Below are the code and all the weights of a small trained network. Each question names an input and a class and asks about switching units off, where a switched-off unit gives its printed mean instead of its output.

import numpy as np


def w(rows, s, z=0):
    codes = np.array(rows[::2]) - 128.0
    scale = np.full(codes.shape[1], s)
    scale[-1] = z or s
    return codes * scale


def norm(h):
    return h / np.sqrt((h * h).mean(-1, keepdims=True) + 1e-5)


def f(y):
    return y / 2 * (1 + np.tanh(0.7978845608 * (y + 0.044715 * y**3)))


def log_softmax(a):
    a = a - a.max(-1, keepdims=True)
    return a - np.log(np.exp(a).sum(-1, keepdims=True))


def net(x, mask):
    res = np.array(x, float).reshape(1, 4) / 4 @ E
    u = 0
    for l in range(3):
        y = f(norm(res) @ A[l][:, :-1].T + A[l][:, -1])
        res = res + np.where(mask[u : u + 3], y, B[l][:, -1]) @ B[l][:, :-1]
        u += 3
    return log_softmax(norm(res)[-1] @ U[:, :-1].T + U[:, -1])


A, B = {}, {}
E = w([
[90,79,69,242,218,100,105,128,101],'x0',
[180,104,120,187,153,8,57,104,44],'x1',
[155,89,136,146,176,81,104,77,104],'x2',
[115,110,147,141,98,134,65,254,34],'x3',
],0.0086)
A[0] = w([
[94,84,114,164,98,168,138,113,176,29],'L0N1',
[66,139,139,111,68,187,125,253,166,12],'L0N2',
[224,161,195,75,62,121,40,132,83,3],'L0N3',
],0.0061,0.0036)
B[0] = w([
[231,165,179,135,114,91,169,108,91,129],'L0N1',
[143,144,125,87,119,238,102,216,82,254],'L0N2',
[106,109,143,125,45,2,185,97,85,220],'L0N3',
],0.0077,0.0034)
A[1] = w([
[57,123,135,84,65,191,169,8,249,2],'L1N1',
[127,188,114,56,145,165,191,68,244,44],'L1N2',
[161,254,136,46,202,201,200,53,235,9],'L1N3',
],0.0049,0.005)
B[1] = w([
[142,93,166,199,94,105,101,91,194,214],'L1N1',
[97,120,191,157,115,147,112,103,160,231],'L1N2',
[151,110,111,163,83,116,66,92,254,252],'L1N3',
],0.0094,0.003)
A[2] = w([
[177,147,128,61,168,129,148,54,125,68],'L2N1',
[123,92,132,171,182,67,97,183,104,114],'L2N2',
[118,94,105,231,255,106,47,104,87,3],'L2N3',
],0.0071,0.0032)
B[2] = w([
[62,92,160,187,83,134,99,235,128,132],'L2N1',
[161,132,111,115,177,136,226,79,167,197],'L2N2',
[133,109,2,157,218,155,97,74,67,254],'L2N3',
],0.0091,0.0066)
U = w([
[114,105,155,153,96,145,120,59,241,122],'0',
[147,133,169,78,54,3,143,125,44,2],'1',
[131,85,27,166,230,113,128,88,65,169],'2',
[92,166,122,75,108,255,145,254,82,143],'3',
],0.013,0.00075)

Each question gives the input, the list of numbers given to net, and the class t.
The units are the neurons (one row each of A and B). Each row of codes is followed by its name. A weight is (code - 128) times the scale printed after its matrix; where a second scale follows, it is the last column's (A, B and U).
mask holds one flag per neuron, layer by layer. A switched-off neuron (its flag False) gives its mean, the last column of its row in B, instead of its output. The means were averaged over made-up inputs and are rounded, as every weight is.
A unit's drop is (log p(t) with every unit on - log p(t) with that unit switched off) / (log p(t) with every unit on - log p(t) with every unit switched off).
The circuit of an input: a set's keep is (log p(t) with only the set's units on - log p(t) with every unit switched off) / (log p(t) with every unit on - log p(t) with every unit switched off). Starting from all 9 units, units are removed one at a time, each time the one whose removal leaves the highest keep (on an exact tie, the one counted first), for as long as the keep stays at least 0.8.
circuit, biggest first: the units of the circuit, biggest drop first
top k neurons: the k neurons with the biggest drops, biggest first
k most important neurons of layer l: the k neurons of layer l with the biggest drops, biggest first
drop of u: that unit's drop, to one decimal
input [-6,-2,5,0], class 1: circuit, biggest first => L0N3
input [-3,4,5,-7], class 0: top 3 neurons => L2N3; L0N3; L2N1
input [7,-2,-3,-6], class 0: 2 most important neurons of layer 1 => L1N3; L1N2
input [-3,6,5,1], class 1: top 2 neurons => L0N3; L2N3
input [8,-8,-3,-1], class 3: top 4 neurons => L0N2; L2N3; L2N2; L1N1
input [8,-7,-4,-1], class 3: 2 most important neurons of layer 2 => L2N3; L2N2
input [4,-8,6,1], class 0: 2 most important neurons of layer 0 => L0N1; L0N2
input [-1,4,-1,1], class 1: top 2 neurons => L0N3; L2N3
input [-2,4,1,-1], class 1: top 2 neurons => L2N3; L0N3
input [-4,4,-5,6], class 1: drop of L2N3 => 0.1
input [-7,3,-5,-2], class 1: drop of L0N3 => 1.0
input [-3,2,-1,1], class 1: drop of L1N3 => 0.0
